Below are the code and all the weights of a small trained network. Each question names an input and a class and asks about switching units off, where a switched-off unit gives its printed mean instead of its output.

import numpy as np


def w(rows, s, z=0):
    codes = np.array(rows[::2]) - 128.0
    scale = np.full(codes.shape[1], s)
    scale[-1] = z or s
    return codes * scale


def norm(h):
    return h / np.sqrt((h * h).mean(-1, keepdims=True) + 1e-5)


def f(y):
    return y / 2 * (1 + np.tanh(0.7978845608 * (y + 0.044715 * y**3)))


def log_softmax(a):
    a = a - a.max(-1, keepdims=True)
    return a - np.log(np.exp(a).sum(-1, keepdims=True))


def net(x, mask):
    res = np.array(x, float).reshape(1, 4) / 4 @ E
    u = 0
    for l in range(3):
        y = f(norm(res) @ A[l][:, :-1].T + A[l][:, -1])
        res = res + np.where(mask[u : u + 10], y, B[l][:, -1]) @ B[l][:, :-1]
        u += 10
    return log_softmax(norm(res)[-1] @ U[:, :-1].T + U[:, -1])


A, B = {}, {}
E = w([
[157,192,170,248,27,49],'x0',
[112,4,106,209,201,94],'x1',
[87,72,240,52,104,184],'x2',
[110,238,177,159,237,164],'x3',
],0.0039)
A[0] = w([
[146,119,122,138,128,131,128],'L0N1',
[182,210,130,203,81,162,74],'L0N2',
[165,121,2,177,89,35,46],'L0N3',
[113,24,91,57,153,174,16],'L0N4',
[99,105,218,81,76,58,140],'L0N5',
[105,179,114,123,178,103,2],'L0N6',
[104,219,110,34,27,135,17],'L0N7',
[18,122,143,42,160,173,42],'L0N8',
[165,59,182,171,117,111,107],'L0N9',
[150,23,112,124,52,117,91],'L0N10',
],0.0059,0.0025)
B[0] = w([
[113,141,103,129,124,106,129],'L0N1',
[104,96,156,96,231,110,218],'L0N2',
[239,79,55,228,141,97,254],'L0N3',
[75,71,114,54,176,65,204],'L0N4',
[140,99,203,150,144,152,221],'L0N5',
[124,164,140,134,103,182,110],'L0N6',
[214,57,145,94,138,2,241],'L0N7',
[193,138,117,153,209,119,198],'L0N8',
[42,191,148,62,89,76,174],'L0N9',
[86,206,151,177,141,184,218],'L0N10',
],0.0047,0.0025)
A[1] = w([
[67,43,68,108,198,124,55],'L1N1',
[13,98,184,121,105,190,103],'L1N2',
[87,29,100,58,42,141,65],'L1N3',
[41,84,111,96,50,171,5],'L1N4',
[90,192,5,145,140,254,7],'L1N5',
[148,238,158,64,46,125,86],'L1N6',
[146,48,65,68,176,193,76],'L1N7',
[95,195,122,164,237,138,43],'L1N8',
[164,149,84,39,178,103,112],'L1N9',
[121,67,79,57,51,189,64],'L1N10',
],0.0061,0.0026)
B[1] = w([
[162,162,139,2,117,102,254],'L1N1',
[99,190,133,204,104,65,227],'L1N2',
[97,165,192,184,183,120,193],'L1N3',
[132,137,148,162,157,85,103],'L1N4',
[114,156,241,220,51,131,134],'L1N5',
[81,27,101,93,154,128,218],'L1N6',
[120,202,147,59,178,131,249],'L1N7',
[136,167,154,159,139,201,248],'L1N8',
[80,144,138,122,193,118,245],'L1N9',
[102,182,116,176,153,128,132],'L1N10',
],0.0061,0.0017)
A[2] = w([
[151,37,145,100,61,119,86],'L2N1',
[173,86,9,194,114,102,65],'L2N2',
[144,173,68,27,165,122,77],'L2N3',
[142,188,76,189,150,155,117],'L2N4',
[174,153,156,104,92,122,80],'L2N5',
[145,120,1,136,60,111,2],'L2N6',
[137,90,157,127,129,38,119],'L2N7',
[143,152,140,171,44,145,162],'L2N8',
[69,142,211,82,120,132,85],'L2N9',
[158,116,132,61,11,128,88],'L2N10',
],0.0082,0.003)
B[2] = w([
[155,225,191,88,143,216,177],'L2N1',
[228,3,5,114,118,86,254],'L2N2',
[9,147,109,63,185,43,244],'L2N3',
[190,89,137,146,177,221,198],'L2N4',
[92,32,128,97,97,119,128],'L2N5',
[163,135,78,226,157,146,182],'L2N6',
[86,133,127,158,66,175,226],'L2N7',
[84,109,84,43,188,87,185],'L2N8',
[167,90,45,143,81,126,244],'L2N9',
[185,61,187,102,128,190,155],'L2N10',
],0.0056,0.0036)
U = w([
[177,64,217,72,48,163,120],'0',
[155,191,174,215,220,203,142],'1',
[109,142,83,133,89,157,1],'2',
[55,143,109,18,230,85,193],'3',
[29,127,181,224,54,68,150],'4',
[212,51,5,199,131,88,186],'5',
],0.013,0.0055)

Each question gives the input, the list of numbers given to net, and the class t.
The units are the neurons (one row each of A and B). Each row of codes is followed by its name. A weight is (code - 128) times the scale printed after its matrix; where a second scale follows, it is the last column's (A, B and U).
mask holds one flag per neuron, layer by layer. A switched-off neuron (its flag False) gives its mean, the last column of its row in B, instead of its output. The means were averaged over made-up inputs and are rounded, as every weight is.
A unit's drop is (log p(t) with every unit on - log p(t) with that unit switched off) / (log p(t) with every unit on - log p(t) with every unit switched off).
The circuit of an input: a set's keep is (log p(t) with only the set's units on - log p(t) with every unit switched off) / (log p(t) with every unit on - log p(t) with every unit switched off). Starting from the 12 units with the biggest drops (on a tie, the unit counted first), units are removed one at a time, each time the one whose removal leaves the highest keep (on an exact tie, the one counted first), for as long as the keep stays at least 0.8.
circuit, biggest first: the units of the circuit, biggest drop first
most important unit: the unit with the biggest drop
top k neurons: the k neurons with the biggest drops, biggest first
k most important neurons of layer l: the k neurons of layer l with the biggest drops, biggest first
drop of u: that unit's drop, to one decimal
input [6,-6,-3,2], class 4: circuit, biggest first	(L2N2, L1N6)
input [8,1,0,3], class 1: circuit, biggest first	(L0N7, L2N4)
input [5,8,2,3], class 4: most important unit	L0N9
input [-7,0,-5,7], class 1: top 2 neurons	(L1N5, L0N7)
input [4,2,0,2], class 1: top 3 neurons	(L0N2, L0N7, L1N8)
input [6,-3,4,5], class 4: 3 most important neurons of layer 2	(L2N2, L2N4, L2N10)
input [3,0,1,-2], class 0: top 3 neurons	(L1N3, L1N9, L2N3)
input [4,8,3,-8], class 4: top 2 neurons	(L0N9, L1N3)
input [-7,-2,-1,6], class 1: 3 most important neurons of layer 1	(L1N5, L1N8, L1N6)
input [0,-2,7,-5], class 4: top 2 neurons	(L1N3, L1N2)
input [-8,0,-5,8], class 1: top 3 neurons	(L1N5, L0N7, L1N8)
input [3,-2,5,4], class 0: 2 most important neurons of layer 2	(L2N3, L2N2)
input [-3,-2,-1,-6], class 3: drop of L0N4	0.3
input [0,1,4,4], class 1: drop of L2N7	0.0
input [8,-3,3,-2], class 0: drop of L2N10	0.1
input [-1,-5,1,-3], class 0: most important unit	L0N7
